Below is a small trained network, with its code and all its weights. Each question gives an input and a class and asks what happens when units are switched off, that is, made to give their printed mean instead of their output.

import numpy as np


def w(rows, s, z=0):
    codes = np.array(rows[::2]) - 128.0
    scale = np.full(codes.shape[1], s)
    scale[-1] = z or s
    return codes * scale


def f(y):
    return y / 2 * (1 + np.tanh(0.7978845608 * (y + 0.044715 * y**3)))


def log_softmax(a):
    a = a - a.max(-1, keepdims=True)
    return a - np.log(np.exp(a).sum(-1, keepdims=True))


def net(x, mask):
    res = np.array(x, float).reshape(1, 8) / 4 @ E
    y = f(res @ A[0][:, :-1].T + A[0][:, -1])
    res = res + np.where(mask, y, B[0][:, -1]) @ B[0][:, :-1]
    return log_softmax(res[-1] @ U[:, :-1].T + U[:, -1])


A, B = {}, {}
E = w([
[177,53,199,205,202,106,170,199,143,76],'x0',
[117,121,129,137,132,130,122,132,127,140],'x1',
[91,88,196,65,115,221,154,155,5,80],'x2',
[180,45,121,91,11,159,120,221,153,188],'x3',
[128,128,132,125,124,117,124,130,126,125],'x4',
[122,130,130,141,123,125,111,136,124,123],'x5',
[120,128,126,139,133,139,129,133,127,138],'x6',
[141,130,128,121,117,112,122,124,125,107],'x7',
],0.014)
A[0] = w([
[178,62,162,158,121,105,149,199,172,145,85],'n0',
[154,89,162,89,73,176,141,163,44,133,43],'n1',
[62,148,103,104,107,124,105,26,97,128,254],'n2',
[133,116,208,128,246,136,149,149,46,60,106],'n3',
[44,123,140,88,117,164,138,107,70,95,112],'n4',
[137,75,144,93,75,160,137,183,103,134,59],'n5',
[171,156,105,188,163,84,144,98,166,128,177],'n6',
[178,157,46,78,64,111,71,144,181,223,189],'n7',
],0.011,0.0068)
B[0] = w([
[239,33,224,93,133,237,126,97,188,8,227],'n0',
[116,159,128,141,228,41,105,92,105,232,222],'n1',
[31,233,106,116,133,196,72,120,94,149,231],'n2',
[124,56,116,160,81,6,221,219,80,167,253],'n3',
[76,155,161,50,91,185,121,172,70,102,199],'n4',
[144,184,26,177,216,106,47,110,187,169,210],'n5',
[211,148,157,151,174,78,79,66,182,93,225],'n6',
[119,94,2,170,59,152,198,141,127,172,254],'n7',
],0.0093,0.02)
U = w([
[116,201,64,146,188,130,83,81,147,153,254],'0',
[133,82,76,170,33,108,181,163,108,145,106],'1',
[169,130,160,179,246,81,115,124,168,122,175],'2',
[177,105,149,128,98,212,119,121,198,84,18],'3',
[103,170,172,78,110,165,117,138,70,114,58],'4',
],0.013,0.0035)

Each question gives the input, the list of numbers given to net, and the class t.
The units are the neurons (one row each of A and B). Each row of codes is followed by its name. A weight is (code - 128) times the scale printed after its matrix; where a second scale follows, it is the last column's (A, B and U).
mask holds one flag per neuron, in row order. A switched-off neuron (its flag False) gives its mean, the last column of its row in B, instead of its output. The means were averaged over made-up inputs and are rounded, as every weight is.
A unit's drop is (log p(t) with every unit on - log p(t) with that unit switched off) / (log p(t) with every unit on - log p(t) with every unit switched off).
The circuit of an input: a set's keep is (log p(t) with only the set's units on - log p(t) with every unit switched off) / (log p(t) with every unit on - log p(t) with every unit switched off). Starting from all 8 units, units are removed one at a time, each time the one whose removal leaves the highest keep (on an exact tie, the one counted first), for as long as the keep stays at least 0.8.
circuit, biggest first: the units of the circuit, biggest drop first
unit that matters most: the unit with the biggest drop
top k neurons: the k neurons with the biggest drops, biggest first
drop of u: that unit's drop, to one decimal
input [-8,5,1,-2,1,2,6,8], class 4: top 4 neurons : [n5, n4, n1, n6]
input [5,4,-1,1,-1,-4,-2,2], class 3: circuit, biggest first : [n1, n0]
input [-5,2,7,1,-3,5,-4,-6], class 0: circuit, biggest first : [n1]
input [-1,0,7,2,0,-4,0,-1], class 0: top 2 neurons : [n5, n1]
input [5,-6,-2,1,6,-8,-7,2], class 3: top 2 neurons : [n1, n0]
input [-5,-7,-6,1,-1,-8,-5,-2], class 1: top 2 neurons : [n7, n5]
input [0,-5,4,1,6,8,-8,-8], class 0: top 3 neurons : [n0, n7, n1]
input [-1,-4,1,-3,-8,-8,-3,2], class 4: top 3 neurons : [n5, n1, n7]
input [-4,7,-7,1,1,8,7,2], class 1: top 3 neurons : [n7, n5, n1]
input [2,1,-6,1,0,-3,8,2], class 3: top 3 neurons : [n1, n3, n5]
input [7,-7,1,-6,-3,1,5,-3], class 1: top 3 neurons : [n3, n1, n5]
input [1,7,-6,8,3,6,3,0], class 3: top 2 neurons : [n0, n3]
input [0,0,4,5,2,-6,4,7], class 0: top 2 neurons : [n3, n5]
input [-8,-8,3,-8,-5,-1,0,6], class 4: unit that matters most : n4
input [8,3,-5,5,-6,1,2,-5], class 3: drop of n0 : 0.3
input [4,-7,4,8,-4,-3,-6,5], class 2: drop of n1 : 0.3
input [-5,8,5,-4,5,-2,4,0], class 4: drop of n7 : 0.0
